[ 12  -3  14  48   9  20  12  -3   7  -5  12   3 -28   2  -2   1 -10  -5
 -22  10 -35  -4   8 -15  51   3   1 -24  11 -15   1  -4  -6  25  10  17
   6] : <25>
[ 28  -9   9  20  -1   3  -3  11  18  11  11  14   0  -9   8 -15  -7  -9
  11  19   4  -2  -3  -1 -23 -11  -4  -2 -37 -40   8  16 -16 -14  16   1
 -12] : <25>
[ 26  -3  16  51   8   7 -10  11 -15  -3   6   7 -14  25   3 -11  -8 -22
 -17  34 -31   2   2  -2   4  -4  -5  -2  -2 -34   2   1 -13   3  30   8
  -6] : <17>
[ -6  11  -6 -13   3 -14 -22   5 -25 -13 -18  -9  13  20   0   1   2  -9
 -10   0   1  10  -2  12 -21   6  -2  20  28  10  -6 -10   7 -10   2 -13
  -4] : <17>
[ 17  -5  -1 -33 -15 -13   5   6   3  10   1  17  25 -13  -4 -19  -2  -4
  17  -5  19   0  -9  13 -44  -8  -3   6 -26 -10   2  14  -4 -20   1  -1
  -7] : <17>
[ 13   4   5   1  -8 -11   1   5 -26  -8 -11  16  17  24 -12  -9  -9 -29
 -25  15  -5   0  -5  13 -43   8  -6 -27  17  -9  -5  -4   4  -9   9  -3
   4] : <25>
[  4  -3  -2  -3  10  -1 -19   9  -6  11   3 -11  -2  -9  14  -5  12  15
  25   2   8   8   0  -5  13 -12   1  33 -25 -16   5  10  -7  -9  15  -8
 -10] : <17>
[ -8  13  -7 -16   0 -16 -16   5 -28 -10 -19  -4  18  24  -4   2   3 -15
 -20   2   0   7  -6  18 -24   8  -4  14  37   8  -8 -10   8 -10   3 -13
  -5] : <17>
[ 15 -13   8  18  -2  12  13  -2  24   9  17   7 -15 -22   5  -6  -3   9
  22   1  -2  -5   3 -15  26  -8   4 -10 -35 -12   8  11 -12   7   4  14
   9] : <17>
[ -5   9   4  27   7   9  -1  -2  15  -9   3   6  -6   9 -14  11 -12 -13
 -25  15   3  -7   2   3 -39   6  -8  -7  14 -24  -2  -3  -2  -4 -10  -4
 -11] : <17>
[-29   8  -3  25  16  16   1 -12  11  -8   4 -20 -26   5   3  20   3  14
  -8  -3  -9  -3  13 -12  63   6   3  20  22  15  -2 -12   7  21 -16   1
   5] : <17>
[-15  11  -1  27  21   7 -19   3 -11  -7  -1 -15 -17  16 -16   9   3   0
  -1  15  -9   5   8  -3  32   0  -3  33  17 -15  -2  -5  -1   0   0 -10
 -10] : <25>
[  5  -4   2  15  14   4 -16  10  -2   9   7 -14  -7  -6  16  -5  11  11
  22   5   3   5   3  -8  31 -10  -1  36 -23 -16   6   9 -12  -1  26  -4
  -9] : <17>
[ 22  -3  -1 -32 -21 -18   0   9  -7   8  -8  25  34  -6  -8 -17  -2 -18
   5   0  21   0 -18  19 -63  -3  -4 -14 -22  -9   1  11  -1 -22   1  -5
  -1] : <17>
[-12   7  -4 -17   1  -4   1  -5 -16  -6 -10  -9   1  10   0   7   4   3
  -7 -12 -11   3   1   0  16   8   4  -5  28  34  -7 -13  11  14  -3   2
  13] : <25>
[  6   8   2  -8   2 -18 -21  13 -49  -4 -18  -9  15  28  11 -14   9 -13
   1  14 -21  14  -3  11   8  -2   5  14  27  15  -4  -7   2  -8  28  -8
  -1] : <17>
[-35   3 -13 -13   5  10   8 -14  27  -1   7 -17  -9 -17  -2  24   8  29
   2 -22  23  -6   6 -11  28   0   3  13  -1   4  -1  -2   8   7 -33  -9
   1] : <25>
[  7  -6   3   9   2   6  -4   4  16   6   8   1  -4 -12  -1  -1  -3   1
   7   9  10  -3   0  -3 -15  -7  -4  17 -28 -27   5  10 -14 -12   1  -1
 -10] : <25>
[ 29  -2  11  -2  -8 -14  -3   7 -18  -2  -7  12  18  13  -3 -20  -7 -31
 -13  15 -12   1  -7  13 -50   2  -4 -20   6  -7  -1   3  -4 -11  21   3
  -8] : <25>
[  0   7  -3 -11   1 -11 -17   9 -31  -6 -20  -4  16  21   0  -5   4 -15
  -6   7  -6   9  -3  13 -17   3  -2  13  22  10  -4  -9   4 -11  14 -10
  -2] : <17>
[-15  -4  -6  -1   9  13   2  -5  18   7  12 -14 -17 -22   7  10  10  30
  22 -15  13  -2   7 -18  49  -8   6  24 -24   1   5   4  -2   5 -21   0
   3] : <25>
[-12   4  -7 -13  -4  -4   5  -5 -15  -7 -11  -8   1   6   0   3   1  -1
   5  -9 -14   2   1   0  22  10   4 -11  31  35  -5 -13  11  11  -4   5
  12] : <25>
[  0  -7  -4 -36 -18  -3  18  -9  10   5   2  13  10 -20  -7  -5  -3   7
  20 -18  14  -5  -6   4 -19  -1   3 -29 -16  13   0   4   3  -1 -12   6
   5] : <25>
[ -7  -4  -7 -28  -5  -8   7  -3  -9   5  -4  -9   6 -15   7  -2  14  18
  20 -20  10   4  -1  -5  29   0   9   5  -2  26   0   5   6  -2  -6  -1
  10] : <17>
[ 11   4   5   1 -10  -9  -2   4 -17  -8  -8  16  18  19 -12  -5 -13 -26
 -20   9  -7  -1  -3  14 -57   6  -6 -17  14  -7  -4  -5   2  -6   5   0
  -5] : <25>
[  4  -3  12  38   2  21  16  -8  19  -4  13   5 -25  -4  -5   5 -13  -4
 -20  12 -20  -6   5 -14  31   4   1 -27   6 -12   1  -6  -4  23  -1  15
   4] : <25>
[ -1   5   2  -4  -9  -1   7  -8   2  -9  -7   9   3   3 -12   3 -12 -12
 -27  -2  -6  -6  -1   5 -27  11  -1 -32  21   9  -5 -13   7   8  -9   2
   5] : <17>
[ -5  -2  -5 -29 -18  -6  30  -9  24   1   0  16  12 -17 -15   5  -6   7
  -2 -22  23 -10  -6   7 -43   5   0 -29 -10   5  -1  -1   7  -3 -32   2
   3] : <25>
[ 18 -12   3 -31 -21  -6  20  -1  -6  10   1  16   9 -13   3 -18   0  -1
  15 -10   3  -2  -7   4  -6  -2   5 -25 -18  17   3   7  -1   2  -1   9
  12] : <25>
[  2   1   6  36   5  16   6  -4  14  -4   7   6 -23   0  -3   3 -10  -1
 -15  11 -15  -8   6 -10  21   3   0 -14  -1  -8  -1  -3  -2  14   0  13
   0] : <25>
[ 18 -11  10  14   0  15  15  -3  25   9  17  11 -16 -17   1  -6  -5   9
  27   4  -8  -6   3 -16  27 -12   4 -20 -34 -14   7  10 -11  11   5  17
   5] : <17>
[-12   2  -9  -7  12   0 -16   1   8   7   6 -10  11 -10   7   7   9  25
  22   0  25   2   1  -3   3  -9  -2  37 -23 -20   4   9  -5 -15  -7 -12
 -16] : <17>
[ 16   1   9  31   8   4 -16   7   4   0   3  10  -6  18  -7  -5  -6 -17
 -18  27 -11   0   1   6 -19   0  -5   0   1 -32   2   4  -9  -4  14  -1
 -12] : <17>
[  2  12  -4 -26  -4 -18 -15   9 -35  -7 -18  -1  22  24  -1  -7   5 -17
 -10   2  -6   8  -5  17 -33   5  -4  10  26  12  -6 -10   6 -12  14 -11
  -2] : <17>
[  4   2   2  10   1   6   2   0  22   3   7  -2   2 -12  -5   4  -5   6
   6   5  17  -6   1  -8 -25  -5  -5  -2 -25 -25   4   7  -7  -7 -11  -1
 -13] : <25>
[ 15  -8   5  17  12  -1 -18  16  -7  12   7  -8  -5  -6  19 -17  12  11
  33  12  -5  13   2  -7  31 -16   1  32 -31 -19   8  15 -11 -10  30  -1
  -5] : <17>
[ 11  -1  11  38   7  18   8  -3   9  -6   6   5 -19   8  -1   2 -12  -9
 -18  13 -22  -6   6  -8  27   5   0 -17   9  -9   0  -7  -5  18   6  10
   6] : <25>
[  6   1   2 -12  -2   4  -1   0  29   4   8   9   3  -8 -13   7  -5  -2
   0   6  29  -7  -1   7 -50  -5  -8  -2 -23 -39   3   8  -5 -20 -13  -7
 -16] : <25>
[  5   0 -12 -35 -15 -15   1   0  13   3   0  15  23 -12 -14   3  -4  -2
  10 -12  38  -5 -10  15 -63  -1  -5  -5 -10 -10  -2   7   5 -22 -18 -10
  -9] : <17>
[-31   3 -17 -43  -7  -5  11 -14  19   4  -5  -7  14  -6  -5  14   9  23
  12 -35  33  -2  -2   3  -6   4   4   0   2  23  -2  -7  15   5 -38  -8
   8] : <17>
[ -1  -7  -4 -33  -5  -6   7   0 -12   6  -4  -9   6 -15  15 -10  13  13
  22 -19 -12   7  -2  -4  34  -2   8   2  -4  37   1   1   4   6   1   5
  17] : <17>
[ -1  -2   0  -1  13   0 -23   8   0   9   5 -11  -4   0   9  -1  12  14
  22   3  10   5   0  -2  18 -11   0  44 -22 -19   5   9  -7 -10   7  -7
 -11] : <17>
[  4   7   2  -4  -5 -13  -3   5 -16  -9  -8  10  12  20 -12  -2  -9 -25
 -24   7  -8  -1  -4  14 -41   7  -6 -17  26   2  -5  -8   5  -5  -3  -3
  -7] : <25>
[ 13   3   2  16 -10 -10  -2   2 -11  -7 -10  20  17  16 -11  -6 -10 -26
 -19  11 -10  -1  -5  15 -49   8  -5 -25  17  -8  -5  -3   2  -3   4  -1
  -2] : <25>
[-11  -9  -1   4  -3  19  25 -13  47   5  19   6 -11 -36  -8  14  -5  21
   5 -12  23 -15  13 -15  10  -4   1  -4 -33 -16   5  10  -2   8 -34   7
  -1] : <17>
[ 28 -10   5  -5  -3 -17 -23  24 -45  13  -8  -1  18   6  23 -34  14  -2
  27   8 -10  19  -8   6  12 -15   3  25 -19   5   5  13 -14 -14  50  -4
   6] : <25>
[  1  -8  -3 -32  -6  -8   1   1 -16   9  -4  -3   9 -12  12 -12  11  14
  27 -16   2   5  -4  -3  27  -6   6   0 -11  22   1  -4  -1  -4   7   3
  13] : <17>
[ 18  -7   9  18   3   4  -3   7  19   9  12  10  -6  -5   2 -10  -2  -4
  13  11   4  -3   0  -3  -8 -11  -2   8 -36 -36   8  20 -14  -9  15   1
 -11] : <25>
[ 13   3   4  -6  -8  -9  -5   4 -15  -7  -9  15  13  15  -8  -7  -9 -21
 -18  10 -11  -1  -6  12 -39   5  -4 -14  15   1   2  -4   4  -5   7  -2
  -4] : <25>
[ -4   1   1  -8 -14   3  18 -10   2  -8  -6  13  -4   6 -11  11 -12 -13
 -23  -7  -9  -7  -1   5  -9  13   0 -39  24  14  -6 -11  10  11 -16   7
  12] : <17>
[ 19  -5   0 -24 -13 -12   4   6   1  12   1  21  25  -9  -7 -12  -6 -11
   3  -1  18  -1 -11  14 -61  -4  -4 -13 -31 -13   2  11  -3 -24   5  -3
  -6] : <17>
[ -7  -7  -2  12   9   7  -1  -1   9   9  11 -18 -16 -12  14   1  11  25
  24  -9   4   3   6 -14  56 -10   5  20 -21   8   6   5  -5   5   2   4
   5] : <25>
[  3   2   3  -3 -12   7  21 -12  14  -9  -2  14  -4   1 -16   4 -15  -8
 -24  -8 -11  -8  -1   2 -18  14   0 -41  17  13  -5  -9   7  14 -14   9
  10] : <17>
[  3   5   5  34  17   2 -22  10 -18  -3  -2 -12 -10  23  11  -1   4  -4
  -3  24 -16   7   7  -1  30  -3  -1  31  11 -14   0  -3  -7   3  21  -2
  -7] : <25>
[ 13  -5   3   8   1   0 -11   8  17   8  10   8   2  -9   0  -3  -2  -2
  13   9  15  -3  -3  -1 -13 -10  -4   9 -39 -32   7  14 -10 -13   2  -5
 -14] : <25>
[-16  -6  -6   2  12  10  -2  -4  16  10  10 -16 -23 -20  16   4  12  30
  26 -13   6   4   7 -17  63  -9   8  20 -22   6   6   5  -4  10  -3   4
  -2] : <25>
[ 23   3   9   8  -9 -13  -6   9 -33  -6 -12  19  18  24  -5 -16  -9 -32
 -18  18 -19   4  -6  13 -47   4  -5 -17  18  -2  -4  -2  -1  -8  24   1
  -3] : <25>
[ -2   2   6  39  18  13 -12  -1 -16  -4  -4 -20 -17  21  19   2   7   3
  -5   9 -41   8  10 -14  63   3   6  16  20  12  -1  -7  -2  16  25   6
   6] : <17>
[ -4   2   7  39   8  18  14  -9  21 -10   6   2 -21   5  -8  11 -12  -4
 -27   8 -15 -11   9 -13  27   8   0 -23  13 -10  -2  -9   2  23 -10   8
   2] : <25>
[ 11  -4   1  11   1   4   0   1  27   6  11   9   2 -12 -10   2  -7  -1
   5   7  30  -5  -4   4 -38  -8  -6   5 -34 -43   4  11  -6 -15  -8  -5
 -17] : <25>
[ 16   1  11  44   9  10 -11   5   0  -4   5   4 -13  18   3  -2  -7 -12
 -17  28 -18  -1   7  -4   3   0  -5   0  -1 -27   2   1 -10   1  12   2
 -10] : <17>
